Here is a tiny trained network, its code and every weight. The questions are about switching its units off for an input and a target symbol, where a switched-off unit gives its printed mean instead of its output.

import numpy as np


def w(rows, s, z=0):
    codes = np.array(rows[::2]) - 128.0
    scale = np.full(codes.shape[1], s)
    scale[-1] = z or s
    return codes * scale


def norm(h):
    return h / np.sqrt((h * h).mean(-1, keepdims=True) + 1e-5)


def f(y):
    return y / 2 * (1 + np.tanh(0.7978845608 * (y + 0.044715 * y**3)))


def softmax(a):
    e = np.exp(a - a.max(-1, keepdims=True))
    return e / e.sum(-1, keepdims=True)


def log_softmax(a):
    a = a - a.max(-1, keepdims=True)
    return a - np.log(np.exp(a).sum(-1, keepdims=True))


def net(x, mask):
    ids = ['ΛΦαβδπψω'.index(c) for c in x.split()]
    T = len(ids)
    res = E[ids] + P[:T]
    u = 0
    for l in range(2):
        r = norm(res)
        for j in range(2):
            rows = slice(2 * j, 2 * j + 2)
            q, k, v = (r @ M[l][rows].T for M in (Q, K, V))
            z = softmax(np.where(np.tri(T) > 0, q @ k.T / 2**0.5, -1e9)) @ v
            o = O[l][rows]
            res = res + np.where(mask[u + j], z, o[:, -1]) @ o[:, :-1]
        u += 2
        y = f(norm(res) @ A[l][:, :-1].T + A[l][:, -1])
        res = res + np.where(mask[u : u + 4], y, B[l][:, -1]) @ B[l][:, :-1]
        u += 4
    return log_softmax(norm(res)[-1] @ U[:, :-1].T + U[:, -1])


Q, K, V, O, A, B = {}, {}, {}, {}, {}, {}
E = w([
[149,69,128,172,152,138,69,118],'Λ',
[82,153,104,107,189,99,68,202],'Φ',
[72,199,200,188,114,24,209,73],'α',
[113,114,123,180,116,99,137,142],'β',
[96,123,107,165,145,104,148,104],'δ',
[159,59,251,85,207,122,75,64],'π',
[200,161,198,143,186,191,115,132],'ψ',
[79,139,60,122,77,122,117,89],'ω',
],0.02)
P = w([
[69,2,144,140,149,108,207,94],'0',
[58,93,147,163,208,137,118,79],'1',
[108,110,161,150,191,132,79,101],'2',
[111,141,182,172,188,100,99,117],'3',
[136,123,141,122,135,141,61,142],'4',
[82,165,165,168,145,78,158,133],'5',
[107,144,152,164,86,88,125,177],'6',
[112,151,156,177,114,85,155,149],'7',
[124,156,137,176,122,83,151,131],'8',
[128,157,114,162,103,88,136,137],'9',
[163,134,110,167,71,98,109,176],'10',
[128,162,108,164,93,92,157,145],'11',
[131,155,85,159,98,98,157,128],'12',
[135,150,80,176,115,91,174,112],'13',
],0.0094)
Q[0] = w([
[171,105,78,13,162,96,200,181],'L0H1',
[113,199,122,179,236,157,54,181],'L0H1',
[179,166,104,194,252,96,170,189],'L0H2',
[1,101,160,169,65,160,72,118],'L0H2',
],0.0071)
K[0] = w([
[95,2,48,170,107,66,70,128],'L0H1',
[151,152,154,130,219,162,142,220],'L0H1',
[146,141,180,130,138,104,141,173],'L0H2',
[139,144,194,138,134,75,141,88],'L0H2',
],0.008)
V[0] = w([
[254,103,96,235,159,114,145,102],'L0H1',
[70,70,170,168,101,106,120,60],'L0H1',
[173,192,65,98,86,168,130,186],'L0H2',
[141,163,191,141,92,148,126,178],'L0H2',
],0.0085)
O[0] = w([
[68,128,114,104,115,200,149,98,244],'L0H1',
[189,122,90,77,143,145,174,140,99],'L0H1',
[102,183,147,149,213,88,139,161,1],'L0H2',
[140,176,136,140,10,84,124,106,157],'L0H2',
],0.013,0.0064)
A[0] = w([
[178,68,108,180,141,26,98,173,191],'L0N1',
[2,17,158,181,90,84,188,96,253],'L0N2',
[149,207,131,128,92,181,42,148,103],'L0N3',
[154,97,154,44,126,174,144,92,188],'L0N4',
],0.0078,0.0026)
B[0] = w([
[201,158,38,205,184,132,108,78,150],'L0N1',
[158,73,62,164,131,144,75,74,254],'L0N2',
[80,158,140,158,100,109,219,127,214],'L0N3',
[121,141,108,104,134,11,121,200,209],'L0N4',
],0.011,0.0065)
Q[1] = w([
[106,176,74,168,98,145,62,127],'L1H1',
[89,110,159,139,145,8,109,151],'L1H1',
[119,155,164,139,185,79,113,158],'L1H2',
[124,45,135,87,86,131,64,72],'L1H2',
],0.012)
K[1] = w([
[24,196,119,203,133,108,156,174],'L1H1',
[30,68,100,148,182,186,2,84],'L1H1',
[152,120,76,95,174,205,178,143],'L1H2',
[75,75,121,146,154,30,90,115],'L1H2',
],0.0084)
V[1] = w([
[135,30,29,181,129,39,35,182],'L1H1',
[108,98,146,35,197,38,206,179],'L1H1',
[142,112,24,154,138,215,179,137],'L1H2',
[196,87,3,60,195,122,54,80],'L1H2',
],0.0061)
O[1] = w([
[134,87,59,6,103,126,101,74,48],'L1H1',
[107,42,120,107,164,125,163,178,3],'L1H1',
[65,221,117,135,155,129,157,109,118],'L1H2',
[121,98,163,135,150,164,128,101,104],'L1H2',
],0.011,0.0045)
A[1] = w([
[252,73,128,164,138,54,81,149,251],'L1N1',
[21,150,131,94,2,191,68,143,131],'L1N2',
[143,169,205,69,185,156,89,72,29],'L1N3',
[151,64,34,82,141,37,180,128,220],'L1N4',
],0.0083,0.0025)
B[1] = w([
[156,187,232,149,80,86,10,152,189],'L1N1',
[150,71,84,122,202,176,74,88,255],'L1N2',
[147,57,129,61,112,245,119,125,139],'L1N3',
[137,240,218,220,110,106,132,205,201],'L1N4',
],0.012,0.0053)
U = w([
[81,82,136,58,81,215,100,41,252],'Λ',
[183,168,57,135,192,76,16,113,111],'Φ',
[106,233,159,123,84,13,145,121,243],'α',
[161,110,67,71,59,145,180,210,14],'β',
[118,105,98,81,170,99,199,160,92],'δ',
[209,86,163,80,94,90,95,184,92],'π',
[117,193,149,184,156,244,145,169,64],'ψ',
[138,143,97,98,255,55,156,191,43],'ω',
],0.0095,0.0026)

Each question gives the input, a string of symbols that net reads in full, and the target symbol t.
The units are the heads (2 rows each of Q, K, V and O) and the neurons (one row each of A and B). Each row of codes is followed by its name. A weight is (code - 128) times the scale printed after its matrix; where a second scale follows, it is the last column's (O, A, B and U).
mask holds one flag per unit, layer by layer, with each layer's heads first. A switched-off unit (its flag False) gives its mean, the last column of its rows in O or B, instead of its output. The means were averaged over made-up inputs and are rounded, as every weight is.
A unit's drop is (log p(t) with every unit on - log p(t) with that unit switched off) / (log p(t) with every unit on - log p(t) with every unit switched off).
The circuit of an input: a set's keep is (log p(t) with only the set's units on - log p(t) with every unit switched off) / (log p(t) with every unit on - log p(t) with every unit switched off). Starting from all 12 units, units are removed one at a time, each time the one whose removal leaves the highest keep (on an exact tie, the one counted first), for as long as the keep stays at least 0.8.
circuit, biggest first: the units of the circuit, biggest drop first
top k neurons: the k neurons with the biggest drops, biggest first
top k neurons in layer l: the k neurons of layer l with the biggest drops, biggest first
input Φ ω π ω Φ Φ δ, target Φ: circuit, biggest first => L0H1, L0N1
input ω ψ ω ψ ω, target ψ: circuit, biggest first => L1H1, L0N2, L0H2
input Λ ψ π Λ ψ ψ Φ β, target Λ: circuit, biggest first => L1N4, L0N4
input ψ ψ Λ, target ψ: circuit, biggest first => L1H1, L0N2, L0H1
input ψ β β ω Λ ψ δ, target ψ: circuit, biggest first => L1H1, L0N4, L0N3
input ψ Λ ψ Φ α δ δ ω Φ ψ, target α: top 4 neurons => L0N3, L0N2, L0N4, L1N3
input δ π Λ, target π: top 2 neurons => L0N4, L1N4
input δ ψ Φ, target Λ: top 2 neurons => L0N4, L1N3
input Φ Φ ψ Λ Φ π ψ Φ Φ ψ Φ, target α: top 3 neurons => L0N2, L1N4, L1N2
input ω ψ π δ ψ ψ Φ ψ Φ ψ ψ π, target π: circuit, biggest first => L0N4, L1H2
input ψ ω ψ ψ Φ β Φ ω, target Φ: circuit, biggest first => L0H1, L0H2, L0N3
input β Φ β ψ Φ β ψ β ω ψ ψ δ ω β, target ψ: circuit, biggest first => L1H1, L0N4, L0N3
input δ Φ ψ, target Λ: circuit, biggest first => L1H1, L0H1
input ψ ω ψ ω ω, target ψ: circuit, biggest first => L1H1, L0N2, L0N3, L0H2
input ψ ψ ω β, target ψ: top neuron => L0N2
input β β Φ δ Φ π ψ, target Λ: top neuron => L0N1
input Λ ω ω, target ω: top 2 neurons => L0N2, L1N4
input π β ψ Λ, target Λ: top 2 neurons => L1N4, L0N1
input ω ψ ψ Φ δ ψ Φ ψ Φ β Φ ψ Φ Φ, target α: top 2 neurons in layer 1 => L1N2, L1N4
input β δ Λ β Φ ω, target Φ: top 3 neurons => L0N3, L1N4, L0N4
input Φ ω ψ π Φ Φ Φ Λ Φ Λ ψ Φ ω β, target Φ: circuit, biggest first => L0N2
input δ Φ ω Λ π π Φ δ, target Φ: top 4 neurons => L0N2, L0N1, L0N3, L1N4
input π Φ π ω, target π: top 3 neurons => L0N4, L1N4, L0N2
input Λ ω Λ ω, target ω: top 2 neurons in layer 0 => L0N4, L0N3
input ψ ψ ψ ω ψ Φ ψ ψ β ψ α, target Λ: top 3 neurons in layer 1 => L1N4, L1N2, L1N1
